Here is a tiny trained network, its code and every weight. The questions are about switching its units off for an input and a class, where a switched-off unit gives its printed mean instead of its output.

import numpy as np


def w(rows, s, z=0):
    codes = np.array(rows[::2]) - 128.0
    scale = np.full(codes.shape[1], s)
    scale[-1] = z or s
    return codes * scale


def f(y):
    return y / 2 * (1 + np.tanh(0.7978845608 * (y + 0.044715 * y**3)))


def log_softmax(a):
    a = a - a.max(-1, keepdims=True)
    return a - np.log(np.exp(a).sum(-1, keepdims=True))


def net(x, mask):
    res = np.array(x, float).reshape(1, 2) / 4 @ E
    y = f(res @ A[0][:, :-1].T + A[0][:, -1])
    res = res + np.where(mask, y, B[0][:, -1]) @ B[0][:, :-1]
    return log_softmax(res[-1] @ U[:, :-1].T + U[:, -1])


A, B = {}, {}
E = w([
[1,21,116,105,187,48,225,40,255],'x0',
[119,41,90,140,217,85,40,89,8],'x1',
],0.0089)
A[0] = w([
[131,108,158,211,207,165,2,64,125,116],'n1',
[187,132,125,224,140,120,116,186,12,127],'n2',
[150,181,200,49,59,235,153,87,163,106],'n3',
[220,150,143,137,23,129,169,158,225,57],'n4',
[138,213,162,103,68,153,106,110,64,2],'n5',
[145,79,160,152,204,65,132,127,54,20],'n6',
[161,221,134,214,73,218,77,224,92,214],'n7',
[38,40,53,142,168,85,139,46,164,224],'n8',
[128,156,154,127,38,152,169,189,197,65],'n9',
],0.0081,0.0047)
B[0] = w([
[176,78,69,55,124,140,153,75,101,168],'n1',
[71,121,135,84,97,126,225,45,205,190],'n2',
[95,96,68,86,167,98,164,90,121,184],'n3',
[123,144,79,112,254,181,99,39,62,189],'n4',
[97,38,173,159,65,179,72,114,235,165],'n5',
[225,93,90,112,177,223,50,59,165,159],'n6',
[84,134,144,50,117,125,219,154,150,240],'n7',
[77,96,103,26,59,166,212,160,120,254],'n8',
[120,160,58,80,159,219,181,95,126,184],'n9',
],0.0092,0.016)
U = w([
[52,91,139,116,43,151,146,150,200,101],'0',
[155,96,37,121,184,195,68,53,100,150],'1',
[98,137,149,104,67,107,181,164,81,254],'2',
[186,162,190,247,54,95,93,242,61,2],'3',
[123,182,209,238,126,86,33,185,106,2],'4',
[182,162,177,189,109,106,59,189,85,2],'5',
[178,199,136,156,80,32,21,151,81,2],'6',
[187,138,175,160,114,127,49,254,115,2],'7',
],0.0099,0.0047)

Each question gives the input, the list of numbers given to net, and the class t.
The units are the neurons (one row each of A and B). Each row of codes is followed by its name. A weight is (code - 128) times the scale printed after its matrix; where a second scale follows, it is the last column's (A, B and U).
mask holds one flag per neuron, in row order. A switched-off neuron (its flag False) gives its mean, the last column of its row in B, instead of its output. The means were averaged over made-up inputs and are rounded, as every weight is.
A unit's drop is (log p(t) with every unit on - log p(t) with that unit switched off) / (log p(t) with every unit on - log p(t) with every unit switched off).
The circuit of an input: a set's keep is (log p(t) with only the set's units on - log p(t) with every unit switched off) / (log p(t) with every unit on - log p(t) with every unit switched off). Starting from all 9 units, units are removed one at a time, each time the one whose removal leaves the highest keep (on an exact tie, the one counted first), for as long as the keep stays at least 0.8.
circuit, biggest first: the units of the circuit, biggest drop first
top k neurons: the k neurons with the biggest drops, biggest first
drop when u is switched off: that unit's drop, to one decimal
input [-4,4], class 0: circuit, biggest first => n2
input [-5,-6], class 1: top 2 neurons => n4; n8
input [3,-2], class 2: top 2 neurons => n5; n2
input [1,2], class 2: circuit, biggest first => n4; n5; n2
input [3,3], class 2: circuit, biggest first => n5; n8
input [2,3], class 2: circuit, biggest first => n4; n5
input [5,-6], class 1: circuit, biggest first => n4; n7
input [-2,-4], class 1: top 2 neurons => n8; n4
input [-4,2], class 0: top 3 neurons => n2; n4; n5
input [1,-1], class 2: top 4 neurons => n5; n6; n4; n2
input [-8,8], class 0: top 2 neurons => n2; n7
input [3,-1], class 2: top 3 neurons => n5; n2; n6
input [-6,4], class 0: top 2 neurons => n2; n5
input [-6,0], class 0: circuit, biggest first => n5
input [-4,-8], class 1: drop when n4 is switched off => 0.9
input [-8,4], class 0: drop when n4 is switched off => 0.0
input [-5,4], class 0: drop when n2 is switched off => 0.3
